Here is a tiny trained network, its code and every weight. The questions are about switching its units off for an input and a target symbol, where a switched-off unit gives its printed mean instead of its output.

import numpy as np


def w(rows, s, z=0):
    codes = np.array(rows[::2]) - 128.0
    scale = np.full(codes.shape[1], s)
    scale[-1] = z or s
    return codes * scale


def f(y):
    return y / 2 * (1 + np.tanh(0.7978845608 * (y + 0.044715 * y**3)))


def softmax(a):
    e = np.exp(a - a.max(-1, keepdims=True))
    return e / e.sum(-1, keepdims=True)


def log_softmax(a):
    a = a - a.max(-1, keepdims=True)
    return a - np.log(np.exp(a).sum(-1, keepdims=True))


def net(x, mask):
    ids = ['Ψηθμστ'.index(c) for c in x.split()]
    T = len(ids)
    res = E[ids] + P[:T]
    q, k, v = (res @ M[0].T for M in (Q, K, V))
    z = softmax(np.where(np.tri(T) > 0, q @ k.T / 2**0.5, -1e9)) @ v
    res = res + np.where(mask[0], z, O[0][:, -1]) @ O[0][:, :-1]
    y = f(res @ A[0][:, :-1].T + A[0][:, -1])
    res = res + np.where(mask[1:17], y, B[0][:, -1]) @ B[0][:, :-1]
    return log_softmax(res[-1] @ U[:, :-1].T + U[:, -1])


Q, K, V, O, A, B = {}, {}, {}, {}, {}, {}
E = w([
[171,246,97,55,49],'Ψ',
[125,244,51,161,183],'η',
[69,98,176,66,97],'θ',
[234,67,168,112,69],'μ',
[59,65,33,141,70],'σ',
[154,44,134,175,161],'τ',
],0.014)
P = w([
[122,200,246,77,134],'0',
[169,203,90,125,129],'1',
[185,137,24,133,147],'2',
[204,90,10,110,179],'3',
[199,75,18,76,199],'4',
[205,51,3,59,182],'5',
],0.0065)
Q[0] = w([
[194,218,34,2,67],'h1',
[144,19,108,108,18],'h1',
],0.0073)
K[0] = w([
[145,2,71,134,218],'h1',
[96,172,146,235,211],'h1',
],0.0064)
V[0] = w([
[56,142,56,76,22],'h1',
[85,246,120,137,254],'h1',
],0.009)
O[0] = w([
[64,170,2,57,6,200],'h1',
[155,58,74,32,255,253],'h1',
],0.0086,0.0043)
A[0] = w([
[135,208,162,162,98,45],'n1',
[116,86,159,223,88,113],'n2',
[97,71,99,129,162,151],'n3',
[101,114,56,128,142,143],'n4',
[132,181,105,203,58,210],'n5',
[141,9,141,67,73,125],'n6',
[149,93,186,84,117,51],'n7',
[81,33,159,126,188,160],'n8',
[93,194,108,223,120,199],'n9',
[167,168,105,115,227,163],'n10',
[89,114,118,96,156,63],'n11',
[165,164,156,213,46,43],'n12',
[206,106,170,127,199,194],'n13',
[67,151,92,149,136,109],'n14',
[165,117,89,73,188,2],'n15',
[119,186,202,94,133,123],'n16',
],0.012,0.0082)
B[0] = w([
[202,225,106,211,127,151],'n1',
[128,47,133,1,163,139],'n2',
[174,185,135,129,38,191],'n3',
[123,150,83,94,79,220],'n4',
[165,58,171,135,162,223],'n5',
[202,183,201,167,159,186],'n6',
[68,121,192,122,185,131],'n7',
[93,64,128,206,28,190],'n8',
[127,88,149,83,74,195],'n9',
[68,69,127,123,167,248],'n10',
[128,141,115,103,84,151],'n11',
[117,175,136,129,245,162],'n12',
[89,194,58,196,146,215],'n13',
[152,139,166,86,129,159],'n14',
[149,138,218,61,154,218],'n15',
[14,174,114,157,85,135],'n16',
],0.0084,0.017)
U = w([
[64,184,206,124,92,4],'Ψ',
[91,131,115,97,165,36],'η',
[129,53,174,93,75,147],'θ',
[161,111,214,148,158,174],'μ',
[163,254,102,114,105,199],'σ',
[111,127,97,221,103,192],'τ',
],0.0084,0.0039)

Each question gives the input, a string of symbols that net reads in full, and the target symbol t.
The units are the heads (2 rows each of Q, K, V and O) and the neurons (one row each of A and B). Each row of codes is followed by its name. A weight is (code - 128) times the scale printed after its matrix; where a second scale follows, it is the last column's (O, A, B and U).
mask holds one flag per unit, heads first, then neurons. A switched-off unit (its flag False) gives its mean, the last column of its rows in O or B, instead of its output. The means were averaged over made-up inputs and are rounded, as every weight is.
A unit's drop is (log p(t) with every unit on - log p(t) with that unit switched off) / (log p(t) with every unit on - log p(t) with every unit switched off).
The circuit of an input: a set's keep is (log p(t) with only the set's units on - log p(t) with every unit switched off) / (log p(t) with every unit on - log p(t) with every unit switched off). Starting from the 12 units with the biggest drops (on a tie, the unit counted first), units are removed one at a time, each time the one whose removal leaves the highest keep (on an exact tie, the one counted first), for as long as the keep stays at least 0.8.
circuit, biggest first: the units of the circuit, biggest drop first
k most important neurons: the k neurons with the biggest drops, biggest first
drop of u: that unit's drop, to one decimal
input η Ψ η τ η Ψ, target τ: circuit, biggest first -> (h1 n15)
input σ Ψ τ, target σ: circuit, biggest first -> (h1 n10)
input η τ μ, target τ: circuit, biggest first -> (n13 h1 n15)
input Ψ η σ η, target θ: circuit, biggest first -> (n5 n9 h1)
input η μ η θ η μ, target μ: 2 most important neurons -> (n6 n15)
input η τ Ψ θ, target τ: 2 most important neurons -> (n8 n15)
input τ η τ, target τ: circuit, biggest first -> (n13 n8 h1)
input μ μ μ, target μ: circuit, biggest first -> (h1 n12 n5)
input η Ψ Ψ, target η: circuit, biggest first -> (h1 n10)
input η σ θ, target σ: circuit, biggest first -> (n10 n5)
input Ψ η η η Ψ, target η: 2 most important neurons -> (n10 n1)
input μ μ τ Ψ η σ, target σ: 2 most important neurons -> (n5 n10)
input η η τ, target τ: 4 most important neurons -> (n13 n8 n5 n9)
input θ η σ μ μ, target σ: 3 most important neurons -> (n5 n10 n13)
input η η η η, target η: 2 most important neurons -> (n10 n15)
input Ψ η μ η, target μ: most important neuron -> (n5)
input Ψ μ Ψ τ, target σ: 3 most important neurons -> (n10 n5 n8)
input θ Ψ η τ η η, target τ: 2 most important neurons -> (n15 n13)
input τ τ μ Ψ τ η, target τ: 2 most important neurons -> (n15 n6)
input Ψ η η η, target η: drop of h1 -> 0.2
input η μ θ σ μ, target σ: drop of n5 -> 0.5
input η μ Ψ, target μ: drop of n14 -> 0.0
